[-4.53 -0.49 -2.32  3.92 -2.32 -5.29 -1.10 -0.48 -2.99]  <11>
[-4.53  6.76 -8.18  3.92 -2.31 -5.29 -1.10 -0.48 -2.99]  <33>
[-3.97 -3.97 -5.19 -8.17 -3.97 -5.29 -3.97 -0.48 -8.17]  <75>
[-2.32 -2.32 -8.16 -2.33 -0.49 -2.33 -2.33 -0.49 -2.33]  <97>
howmany <97>: [-2.34]
0
howmany <97>: [-2.33]
4
howmany <75>: [-8.17]
2
howmany <97>: [-2.32]
2
howmany <11>: [-2.32]
2
howmany <75>: [-3.96]
0

[-4.87 -4.87 -7.07 -4.87 -4.19] : <110>
[-6.67  2.53 -6.67  2.53 -0.49] : <57>
[-1.11 -4.18  6.13 -4.88 -4.18] : <50>
[ 1.67  1.67  1.67 -0.50 -0.50] : <18>
[-4.19 -4.19 -4.19 -4.19 -7.01] : <48>
howmany <18>: [1.67]
3
howmany <48>: [-4.19]
4
howmany <50>: [-4.18]
2
howmany <57>: [-0.49]
1
howmany <18>: [-0.50]
2
howmany <50>: [-4.19]
0
howmany <110>: [-4.87]
3

[-5.97  3.05  2.25  2.25] -> <15>
[-7.12  2.24  6.91  6.54] -> <81>
[ 2.24  2.24 -1.82  6.54] -> <129>
[2.24 2.24 2.24 6.53] -> <107>
[-2.53 -2.53  2.29  6.92] -> <43>
[ 4.80  2.24  4.80 -1.13] -> <87>
[-7.73 -7.73  6.54 -7.73] -> <165>
[-5.97 -5.28 -2.31 -7.42] -> <181>
[6.01 6.12 5.85 3.64] -> <131>
[-5.97 -5.28 -5.96 -2.41] -> <126>
howmany <87>: [4.80]
2
howmany <129>: [2.23]
0
howmany <107>: [2.24]
3
howmany <165>: [-7.73]
3
howmany <165>: [6.54]
1
howmany <43>: [6.92]
1
howmany <131>: [6.02]
0

[ 2.83  2.83  3.46 -4.12  3.95  3.46 -5.78  1.49 -5.47  2.83 -2.03  2.45
  1.80] = <26>
[ 4.88 -3.39 -1.40  3.46  3.89  2.57 -3.15  2.19  3.98 -4.31  5.24 -1.22
  0.65] = <25>
[ 5.12  5.12  2.17 -0.36  3.64  1.90 -2.90  3.47 -0.54 -1.36  1.65  5.88
  0.00] = <63>
[ 4.85  1.64  1.16  0.76  7.56  2.82 -4.90 -1.32  1.78 -1.75 -0.15  5.34
  1.88] = <13>
howmany <26>: [2.83]
3
howmany <63>: [5.12]
2
howmany <26>: [1.49]
1
howmany <63>: [3.47]
1

[ 0.24  2.42 -3.90 -3.90 -3.90  0.03  0.03  0.03  4.42  2.05]  <112>
[-0.57 -3.41 -1.74 -1.69  0.81 -0.78  1.32  2.57  0.83 -1.69]  <95>
[-0.57 -3.41 -1.74  0.82 -1.92 -0.78  1.32  2.57  1.44  0.60]  <92>
[-3.89 -2.79  0.40  4.74  4.74  4.74  0.85  4.75 -1.86  1.53]  <127>
[-1.91  9.09 -1.91  9.09 -2.03  9.09 -0.26 -1.91  7.39 -1.91]  <91>
howmany <91>: [-1.91]
4
howmany <95>: [0.83]
1
howmany <127>: [4.73]
0
howmany <112>: [-3.90]
3
howmany <91>: [-2.03]
1

[-6.16 -6.16 -6.16  7.76 -6.16] : <161>
[-2.25 -2.25 -6.61 -2.25 -2.25] : <49>
[-7.85  5.09 -6.96 -7.04  6.13] : <84>
[-5.43  4.45 -8.20 -7.77 -6.76] : <114>
[-7.20 -7.20 -7.20  6.49  6.41] : <96>
[-5.43  4.45  7.42 -7.77 -6.76] : <69>
[ 5.57  7.83 -4.64  7.83  7.83] : <105>
[ 1.97  8.17 -2.24  9.32 -5.36] : <3>
[-7.88 -6.37 -0.67  6.49  6.26] : <58>
howmany <96>: [6.41]
1
howmany <161>: [-6.16]
4
howmany <49>: [-2.25]
4
howmany <105>: [7.83]
3
howmany <58>: [-7.88]
1

[-4.53 -2.14 -1.00  0.74 -0.09 -2.26 -4.30 -2.22 -2.90 -1.38 -6.38 -0.62
  6.94 -1.21] : <99>
[-4.53 -2.14 -1.00  0.74  5.73 -2.26 -4.30 -2.22 -2.90 -1.38 -6.38 -0.62
  6.94  0.12] : <121>
[-2.71 -7.69  2.92 -0.07  1.93 -6.76  1.94 -0.95  4.88 -0.35  0.14 -5.47
  1.34 -0.09] : <93>
[-0.10 -0.10 -2.79 -0.10  0.60 -8.33 -0.10 -2.79  1.41 -0.10 -1.17 -1.99
 -4.83 -1.99] : <88>
howmany <88>: [-0.11]
0
howmany <88>: [-0.10]
5

[-0.48 -0.72  4.29 -1.18 -8.76] = <113>
[-1.97  0.30 -3.86  1.97  6.14] = <60>
[-1.76 -0.08 -3.24 -3.24 -0.08] = <137>
[ 0.72  0.07 -1.33  0.31  2.44] = <21>
[ 2.62  0.56  1.82 -3.17 -3.14] = <85>
[ 2.22 -3.04 -5.00  0.92 -4.97] = <146>
[ 0.04 -6.97 -6.97  6.83 -6.97] = <30>
[ 0.36  0.94  1.25 -6.12 -2.48] = <142>
[3.67 0.31 3.67 3.67 3.67] = <44>
[-2.53 -0.41  4.74 -3.23  1.41] = <24>
[-0.55 -1.77 -2.95 -2.95  0.30] = <192>
howmany <137>: [-3.23]
0
howmany <30>: [-6.97]
3
howmany <44>: [0.31]
1
howmany <44>: [3.67]
4
howmany <192>: [-1.77]
1
howmany <142>: [0.94]
1

[-0.65 -2.66 -6.93  8.29  4.31 -8.63]  <204>
[ 1.75 -2.52  3.42  1.19  1.19 -2.64]  <72>
[ 2.68 -2.41 -1.14  4.19  4.38 -1.69]  <212>
[ 0.78 -1.65  1.18  1.18  1.18 -1.65]  <78>
[-2.83 -3.67 -7.60  5.53  1.86 -6.34]  <37>
[-3.82 -0.15 -4.24 -1.25 -3.13 -0.25]  <160>
[ 2.05  7.15  8.66 -5.08 -2.70  3.12]  <82>
[ 0.62  0.14 -0.77 -0.56 -0.08  1.97]  <163>
[-0.03 -0.03 -0.98  5.04  2.21 -4.24]  <68>
[-2.51  5.39  1.97 -2.83 -3.99  5.75]  <199>
[-2.51  5.39 -2.51  5.39  5.39 -2.51]  <35>
[-1.85 -5.89 -8.47  5.77  2.88 -6.97]  <119>
howmany <78>: [1.19]
0
howmany <35>: [-2.51]
3

[-4.10 -8.25 -0.60  5.87  5.11  0.64  6.28] = <138>
[-5.83  0.38 -5.71 -5.71  0.00 -3.60 -2.99] = <109>
[-4.86  5.61 -1.00 -6.80 -7.83 -7.83 -5.70] = <76>
[-5.79 -5.79  5.07  0.03  0.04  1.85  1.32] = <27>
howmany <76>: [-7.83]
2
howmany <109>: [0.00]
1
howmany <109>: [-5.71]
2
howmany <27>: [0.04]
1

[ 0.26 -3.37 -8.33  6.37 -1.29 -8.33 -5.98 -8.33 -8.34 -4.22]  <29>
[-8.33 -8.33 -8.33 -5.98 -8.33 -8.33 -5.98 -8.62 -5.98 -8.33]  <122>
[-6.85  3.79  7.41 -4.04  8.19  0.05 -1.81 -8.32 -7.10  3.79]  <54>
[-4.05 -4.23 -4.37 -6.67 -5.99 -1.28 -4.88 -8.47 -4.82  0.39]  <79>
howmany <29>: [-4.23]
0
howmany <29>: [-5.98]
1
howmany <122>: [-8.33]
6
howmany <122>: [-8.32]
0
howmany <29>: [-8.33]
3
howmany <54>: [-4.04]
1

[-5.60  7.06 -4.13 -3.16  7.58 -5.57 -5.11  6.84] : <40>
[-7.69  6.87  4.28  3.61 -0.69  8.14 -4.56 -5.67] : <22>
[ 1.29  2.86 -7.15 -5.61  7.33 -7.15 -1.08  5.90] : <187>
[-0.54  3.88 -2.92  3.30  9.10  2.88 -3.15 -1.18] : <106>
[-4.02  5.54 -3.69  3.90  2.23  6.16 -4.80  1.30] : <147>
[ 2.85  4.99 -1.97 -4.63  4.00 -6.34  2.89  5.88] : <34>
[ 3.70  1.22  2.66 -0.68 -6.03  2.63 -0.48  6.13] : <89>
[ 2.02 -4.35  2.10  5.29 -3.94  1.11  6.30 -4.70] : <150>
[-2.11  3.53 -4.93  6.67  1.15  4.10 -3.32 -1.04] : <140>
[ 0.93 -1.18  4.08 -7.19 -4.67 -2.07  1.09 -5.32] : <177>
howmany <187>: [-5.61]
1
howmany <106>: [-2.92]
1

[-1.63 -1.63  3.74 -1.63  3.74] -> <19>
[ 5.25 -1.64  5.25  5.25  5.24] -> <38>
[ 8.54  8.53 -1.56 -0.44  8.54] -> <83>
howmany <83>: [-0.44]
1
howmany <19>: [-1.62]
0
howmany <19>: [-1.63]
3
howmany <83>: [8.53]
1
howmany <38>: [5.25]
3
howmany <19>: [-1.64]
0

[ 4.63  6.73 -2.80 -4.99  3.82  4.91]  <132>
[4.92 4.92 6.74 4.92 4.92 4.92]  <74>
[-0.08 -0.08 -0.08  0.30 -0.08 -0.08]  <12>
[ 4.63  4.29  6.18  4.91 -2.60  0.30]  <136>
[ 6.74  3.90  1.29  4.92 -3.72 -5.93]  <56>
howmany <136>: [-2.60]
1
howmany <74>: [4.91]
0
howmany <12>: [-0.08]
5
howmany <56>: [3.89]
0
howmany <74>: [4.92]
5
howmany <132>: [4.91]
1
howmany <132>: [4.63]
1

[-0.04 -0.72 -0.13 -0.59 -0.08 -0.29] = <154>
[-0.72 -0.72 -0.13 -0.59 -0.83  0.00] = <36>
[ 0.00 -0.98  2.15 -1.54 -2.46 -5.09] = <7>
[ 2.17 -6.35 -2.82 -3.03 -6.34  2.17] = <100>
[0.01 0.02 0.01 0.01 0.01 0.02] = <61>
[ 0.03  0.00  0.48 -0.78 -0.84 -0.93] = <71>
howmany <36>: [-0.72]
2
howmany <100>: [-6.35]
1
howmany <61>: [0.02]
2

